[[135 135]
 [130 132]
 [134 136]
 [137 137]
 [134 123]
 [135 126]
 [139 142]
 [129 152]
 [139 128]]
|
[[135]
 [130]
 [134]
 [137]
 [134]
 [135]
 [139]
 [129]
 [139]]

[[123 126 133 127 134 127 127 135]
 [136 127 122 124 123 126 133 138]
 [134 127 130 127 128 124 136 128]
 [121 132 129 128 121 128 121 130]
 [127 138 115 137 116 133 123 115]
 [106 136 131 135 120 133 105 117]
 [129 127 120 128 128 134 122 129]
 [121 134 130 136 132 130 130 119]]
|
[[123 133 134 127]
 [136 122 123 133]
 [134 130 128 136]
 [121 129 121 121]
 [127 115 116 123]
 [106 131 120 105]
 [129 120 128 122]
 [121 130 132 130]]

[[128 113 128 128 119 151 128 128 127 128 135 128]
 [123 131 123 131 137 121 123 116 141 123 120 122]
 [123 139 123 130 127 110 123 116 139 123 129 123]
 [119 138 119 136 124 109 119 124 127 119 129 119]
 [120 113 121 137 133 147 121 131 121 121 121 121]
 [125 110 125 132 125 152 125 128 126 125 129 125]]
|
[[128 128 119 128 127 135]
 [123 123 137 123 141 120]
 [123 123 127 123 139 129]
 [119 119 124 119 127 129]
 [120 121 133 121 121 121]
 [125 125 125 125 126 129]]

[[129 130 115 126 126 141 124 127 136]
 [127 133 114 124 125 139 125 127 138]
 [112 134 113 120 113 125 128 121 133]
 [143 130 117 130 134 150 122 132 137]
 [123 123 143 130 129 108 133 126 118]
 [128 125 134 128 129 120 130 127 123]]
|
[[129 115 126 124 136]
 [127 114 125 125 138]
 [112 113 113 128 133]
 [143 117 134 122 137]
 [123 143 129 133 118]
 [128 134 129 130 123]]

[[147 114 134 103 127 144 108 125 135 136 146 120]
 [113 151 156 126 156 136 101 155 106 120 105 100]
 [106 141 129 125 140 100 105 126 150 147 149 111]
 [107 108 138 132 123 156 102 135 101 143 122 117]
 [125 141 104 110 104 116 107 122 123 144 146 137]]
|
[[147 134 127 108 135 146]
 [113 156 156 101 106 105]
 [106 129 140 105 150 149]
 [107 138 123 102 101 122]
 [125 104 104 107 123 146]]

[[129 128 123 118 116 114 112 111]
 [123 118 116 114 112 111 109 105]
 [127 129 128 123 118 116 114 112]
 [128 123 118 116 114 112 111 109]
 [118 116 114 112 111 109 105 104]
 [128 127 125 123 125 126 127 129]
 [127 125 123 125 126 127 129 128]
 [125 126 127 129 128 123 118 116]
 [123 125 126 127 129 128 123 118]
 [125 123 125 126 127 129 128 123]
 [126 127 129 128 123 118 116 114]]
|
[[129 123 116 112]
 [123 116 112 109]
 [127 128 118 114]
 [128 118 114 111]
 [118 114 111 105]
 [128 125 125 127]
 [127 123 126 129]
 [125 127 128 118]
 [123 126 129 123]
 [125 125 127 128]
 [126 129 123 116]]
---
[[103 149 122 137]
 [114 121 106 151]]
|
[[149 122]
 [121 106]]

[[119 136 109]
 [108 104 156]]
|
[[136 109]
 [104 156]]

[[111 114 116 131 116]
 [116 114 141 116 141]
 [115 136 138 156 137]
 [131 125 123 142 124]]
|
[[114 116]
 [114 141]]

[[141 120 134 126 106]
 [109 127 130 125 155]
 [130 132 118 132 128]]
|
[[120 134]
 [127 130]]

[[144 115 116 127]
 [125 126 135 122]
 [126 135 157 131]
 [139 130 107 121]
 [123 136 128 125]]
|
[[115 116]
 [126 135]]

[[111 116 122 111 132]
 [106 121 122 115 127]
 [112 116 125 112 131]
 [114 122 110 116 139]]
|
[[116 122]
 [121 122]]

[[157 109 101 104 125]
 [103 101 156 103 119]
 [153 107 144 149 130]]
|
[[109 101]
 [101 156]]

[[133 106 145]
 [156 129 111]
 [138 129 136]]
|
[[106 145]
 [129 111]]

[[128 113 104 140]
 [128 141 124 128]]
|
[[113 104]
 [141 124]]
---
[[126 127]
 [113 130]
 [107 129]]
|
[[126 127]
 [113 130]]

[[118 116  99]
 [116  99 112]
 [110 101 126]
 [126 143 121]]
|
[[118 116]
 [116  99]]

[[129 123 143 124 131]
 [118 120 119 135 139]
 [130 125 141 122 135]
 [133 131 151 146 118]
 [137 132 112 112 132]]
|
[[129 123]
 [118 120]]

[[112 157 114]
 [148 103 146]
 [147 156 146]
 [106 133 107]]
|
[[112 157]
 [148 103]]

[[100 140 135]
 [155 107 126]
 [100 120 157]
 [129 155 123]]
|
[[100 140]
 [155 107]]

[[142 136 118]
 [151 128 129]
 [151 128 132]
 [107 120 139]
 [133 104 129]]
|
[[142 136]
 [151 128]]
